Here is a tiny trained network, its code and every weight. The questions are about switching its units off for an input and a target symbol, where a switched-off unit gives its printed mean instead of its output.

import numpy as np


def w(rows, s, z=0):
    codes = np.array(rows[::2]) - 128.0
    scale = np.full(codes.shape[1], s)
    scale[-1] = z or s
    return codes * scale


def norm(h):
    return h / np.sqrt((h * h).mean(-1, keepdims=True) + 1e-5)


def f(y):
    return y / 2 * (1 + np.tanh(0.7978845608 * (y + 0.044715 * y**3)))


def softmax(a):
    e = np.exp(a - a.max(-1, keepdims=True))
    return e / e.sum(-1, keepdims=True)


def log_softmax(a):
    a = a - a.max(-1, keepdims=True)
    return a - np.log(np.exp(a).sum(-1, keepdims=True))


def net(x, mask):
    ids = ['γδεζηθλμξπστ'.index(c) for c in x.split()]
    T = len(ids)
    res = E[ids] + P[:T]
    u = 0
    for l in range(3):
        r = norm(res)
        for j in range(2):
            rows = slice(3 * j, 3 * j + 3)
            q, k, v = (r @ M[l][rows].T for M in (Q, K, V))
            z = softmax(np.where(np.tri(T) > 0, q @ k.T / 3**0.5, -1e9)) @ v
            o = O[l][rows]
            res = res + np.where(mask[u + j], z, o[:, -1]) @ o[:, :-1]
        u += 2
        y = f(norm(res) @ A[l][:, :-1].T + A[l][:, -1])
        res = res + np.where(mask[u : u + 4], y, B[l][:, -1]) @ B[l][:, :-1]
        u += 4
    return log_softmax(norm(res)[-1] @ U[:, :-1].T + U[:, -1])


Q, K, V, O, A, B = {}, {}, {}, {}, {}, {}
E = w([
[228,146,170,165,84,107],'γ',
[66,113,94,162,133,123],'δ',
[145,56,158,93,154,181],'ε',
[154,198,146,145,253,56],'ζ',
[72,126,179,97,82,153],'η',
[8,98,130,107,122,174],'θ',
[158,139,119,80,87,70],'λ',
[152,121,103,136,187,164],'μ',
[64,128,113,56,80,77],'ξ',
[141,107,166,174,177,175],'π',
[151,144,62,201,97,119],'σ',
[114,28,90,126,86,155],'τ',
],0.021)
P = w([
[218,209,105,87,109,64],'0',
[107,122,2,180,115,253],'1',
[76,108,92,193,135,243],'2',
[98,123,83,168,128,215],'3',
[110,138,87,152,138,202],'4',
[120,154,110,143,163,173],'5',
[129,117,120,154,188,150],'6',
[114,100,159,186,191,160],'7',
[123,135,141,152,159,164],'8',
[127,133,127,141,172,153],'9',
[148,172,126,127,179,127],'10',
],0.0064)
Q[0] = w([
[107,209,205,185,254,189],'0.h0',
[216,186,95,137,144,125],'0.h0',
[95,68,169,152,142,151],'0.h0',
[102,37,29,165,152,193],'0.h1',
[22,120,154,222,119,148],'0.h1',
[3,165,97,142,119,132],'0.h1',
],0.0066)
K[0] = w([
[97,194,127,184,197,156],'0.h0',
[165,212,51,141,112,78],'0.h0',
[138,30,126,154,165,170],'0.h0',
[78,193,109,192,118,72],'0.h1',
[59,133,143,254,67,136],'0.h1',
[68,155,123,148,176,160],'0.h1',
],0.0077)
V[0] = w([
[97,76,6,31,88,64],'0.h0',
[106,12,194,191,174,109],'0.h0',
[204,145,210,98,22,121],'0.h0',
[86,63,115,141,93,125],'0.h1',
[184,178,138,3,150,65],'0.h1',
[207,87,142,43,214,201],'0.h1',
],0.0054)
O[0] = w([
[91,94,124,144,185,98,181],'0.h0',
[109,194,64,113,128,133,182],'0.h0',
[220,91,118,254,116,85,3],'0.h0',
[153,131,69,117,122,74,171],'0.h1',
[76,87,156,135,37,203,25],'0.h1',
[120,9,99,182,87,163,120],'0.h1',
],0.0069,0.0033)
A[0] = w([
[95,157,31,254,222,144,247],'0.n0',
[170,93,80,76,183,173,67],'0.n1',
[183,166,155,174,204,139,140],'0.n2',
[58,180,107,106,132,156,255],'0.n3',
],0.0092,0.003)
B[0] = w([
[166,169,2,71,33,194,255],'0.n0',
[49,125,143,141,210,183,186],'0.n1',
[98,213,139,78,104,172,174],'0.n2',
[62,58,63,35,98,105,210],'0.n3',
],0.0084,0.0093)
Q[1] = w([
[65,130,113,117,68,144],'1.h0',
[152,126,87,151,89,107],'1.h0',
[168,171,131,112,62,95],'1.h0',
[126,175,153,159,87,102],'1.h1',
[120,167,94,71,70,85],'1.h1',
[155,110,1,41,143,178],'1.h1',
],0.0096)
K[1] = w([
[91,123,91,61,92,75],'1.h0',
[96,123,79,102,88,71],'1.h0',
[92,170,113,130,74,17],'1.h0',
[5,166,140,25,186,131],'1.h1',
[254,87,191,98,184,199],'1.h1',
[185,30,117,62,133,123],'1.h1',
],0.0069)
V[1] = w([
[78,134,248,178,255,184],'1.h0',
[137,160,116,72,122,114],'1.h0',
[175,86,130,113,35,155],'1.h0',
[217,95,107,116,197,191],'1.h1',
[122,133,69,205,203,89],'1.h1',
[166,44,95,163,129,178],'1.h1',
],0.0072)
O[1] = w([
[195,81,61,2,36,111,2],'1.h0',
[118,110,143,155,157,110,165],'1.h0',
[124,150,175,172,143,237,153],'1.h0',
[161,97,107,158,173,116,175],'1.h1',
[143,154,80,81,148,31,111],'1.h1',
[133,119,66,229,181,136,216],'1.h1',
],0.01,0.0068)
A[1] = w([
[178,80,230,99,144,170,242],'1.n0',
[1,22,60,120,168,162,251],'1.n1',
[215,28,46,67,170,48,76],'1.n2',
[57,110,30,136,129,127,143],'1.n3',
],0.0071,0.0022)
B[1] = w([
[207,94,28,9,139,94,132],'1.n0',
[174,140,143,146,204,155,252],'1.n1',
[55,94,117,186,245,77,128],'1.n2',
[43,254,170,80,157,127,198],'1.n3',
],0.0071,0.013)
Q[2] = w([
[125,204,123,217,168,154],'2.h0',
[215,139,163,121,102,105],'2.h0',
[92,174,46,68,237,224],'2.h0',
[155,133,127,39,79,151],'2.h1',
[188,110,102,172,63,49],'2.h1',
[102,161,113,114,211,254],'2.h1',
],0.0078)
K[2] = w([
[186,70,67,154,152,70],'2.h0',
[18,95,199,109,113,130],'2.h0',
[197,109,78,110,200,168],'2.h0',
[2,103,108,122,161,151],'2.h1',
[182,130,84,99,218,113],'2.h1',
[130,206,190,54,39,105],'2.h1',
],0.0076)
V[2] = w([
[101,187,151,155,73,164],'2.h0',
[123,160,126,152,117,10],'2.h0',
[151,100,80,143,167,126],'2.h0',
[196,129,89,104,139,117],'2.h1',
[108,178,131,219,147,164],'2.h1',
[47,126,125,141,159,63],'2.h1',
],0.011)
O[2] = w([
[42,242,171,181,92,133,114],'2.h0',
[52,216,107,100,213,142,1],'2.h0',
[168,117,142,68,145,109,194],'2.h0',
[123,176,121,70,213,154,102],'2.h1',
[148,97,216,147,124,2,232],'2.h1',
[63,53,64,137,70,111,147],'2.h1',
],0.0086,0.0095)
A[2] = w([
[227,113,214,179,22,10,4],'2.n0',
[159,207,119,206,88,162,209],'2.n1',
[33,137,99,1,232,90,98],'2.n2',
[222,180,191,132,92,127,54],'2.n3',
],0.0061,0.0027)
B[2] = w([
[51,139,210,1,173,199,164],'2.n0',
[145,107,233,78,100,57,209],'2.n1',
[206,66,188,24,153,119,254],'2.n2',
[211,127,46,55,107,177,126],'2.n3',
],0.0074,0.0033)
U = w([
[184,147,199,118,119,196,94],'γ',
[82,123,75,118,188,50,254],'δ',
[233,7,76,63,125,114,160],'ε',
[83,145,39,52,111,82,152],'ζ',
[112,69,206,149,67,103,71],'η',
[23,70,98,9,135,122,64],'θ',
[198,122,197,108,94,112,50],'λ',
[151,51,84,235,204,168,49],'μ',
[68,76,152,113,118,91,200],'ξ',
[135,120,103,56,144,254,84],'π',
[171,199,114,113,134,97,178],'σ',
[103,79,57,244,32,84,139],'τ',
],0.0087,0.0058)

Each question gives the input, a string of symbols that net reads in full, and the target symbol t.
The units are the heads (3 rows each of Q, K, V and O) and the neurons (one row each of A and B). Each row of codes is followed by its name. A weight is (code - 128) times the scale printed after its matrix; where a second scale follows, it is the last column's (O, A, B and U).
mask holds one flag per unit, layer by layer, with each layer's heads first. A switched-off unit (its flag False) gives its mean, the last column of its rows in O or B, instead of its output. The means were averaged over made-up inputs and are rounded, as every weight is.
A unit's drop is (log p(t) with every unit on - log p(t) with that unit switched off) / (log p(t) with every unit on - log p(t) with every unit switched off).
The circuit of an input: a set's keep is (log p(t) with only the set's units on - log p(t) with every unit switched off) / (log p(t) with every unit on - log p(t) with every unit switched off). Starting from the 12 units with the biggest drops (on a tie, the unit counted first), units are removed one at a time, each time the one whose removal leaves the highest keep (on an exact tie, the one counted first), for as long as the keep stays at least 0.8.
circuit, biggest first: the units of the circuit, biggest drop first
unit that matters most: the unit with the biggest drop
k most important neurons: the k neurons with the biggest drops, biggest first
top k neurons in layer l: the k neurons of layer l with the biggest drops, biggest first
heads that matter: for each layer, one digit per head in row order, 1 if its drop is at least 0.15 and else 0, layers parted by /
drop of u: that unit's drop, to one decimal
input π μ ε δ ε ε μ ζ τ ζ π, target ε: most important neuron -> [1.n3]
input ζ π π, target π: heads that matter -> 10 / 11 / 01
input τ π τ τ τ δ μ τ θ, target δ: heads that matter -> 01 / 11 / 00
input ζ ε ζ ξ μ π ξ γ σ δ τ, target π: heads that matter -> 11 / 11 / 01
input τ η θ, target δ: heads that matter -> 11 / 11 / 00
input μ μ μ μ τ η, target ε: 2 most important neurons -> [0.n1 0.n0]
input θ ε τ τ τ ε τ δ, target ζ: heads that matter -> 01 / 00 / 00
input γ τ ε, target ε: heads that matter -> 00 / 10 / 10
input δ η τ μ μ ζ λ ε ε π μ, target ε: 2 most important neurons -> [0.n0 0.n3]
input μ μ δ ε μ, target ε: circuit, biggest first -> [1.h0 2.h0 0.n1]
input μ ε δ ζ π, target ε: 2 most important neurons -> [0.n1 0.n3]
input γ μ σ, target σ: circuit, biggest first -> [2.h1 0.h1]
input η ζ λ ε λ, target γ: 3 most important neurons -> [0.n3 0.n0 0.n1]
input μ μ θ, target ε: heads that matter -> 11 / 10 / 10
input σ ξ δ τ, target δ: circuit, biggest first -> [0.h1 0.h0 2.h0]
input ε τ ξ, target δ: heads that matter -> 11 / 01 / 00
input τ ζ ξ δ η, target δ: unit that matters most -> 0.n3
input τ ζ ε, target ε: heads that matter -> 01 / 10 / 10
input ξ ε μ τ λ τ τ, target τ: heads that matter -> 01 / 11 / 01
input ξ τ λ τ τ μ τ ε ζ, target τ: unit that matters most -> 1.h1
input μ τ δ μ η λ ε ζ ζ, target ε: heads that matter -> 11 / 10 / 10
input θ θ ε τ δ, target ζ: 2 most important neurons -> [0.n0 0.n1]
input λ μ γ μ, target γ: top 2 neurons in layer 1 -> [1.n3 1.n0]
input τ ζ τ, target μ: top 3 neurons in layer 0 -> [0.n2 0.n0 0.n3]
input τ μ τ σ ξ, target δ: drop of 0.n3 -> 0.1
input τ τ η, target δ: drop of 0.h1 -> 0.3
input θ ε μ τ μ γ τ, target μ: drop of 2.n0 -> 0.1
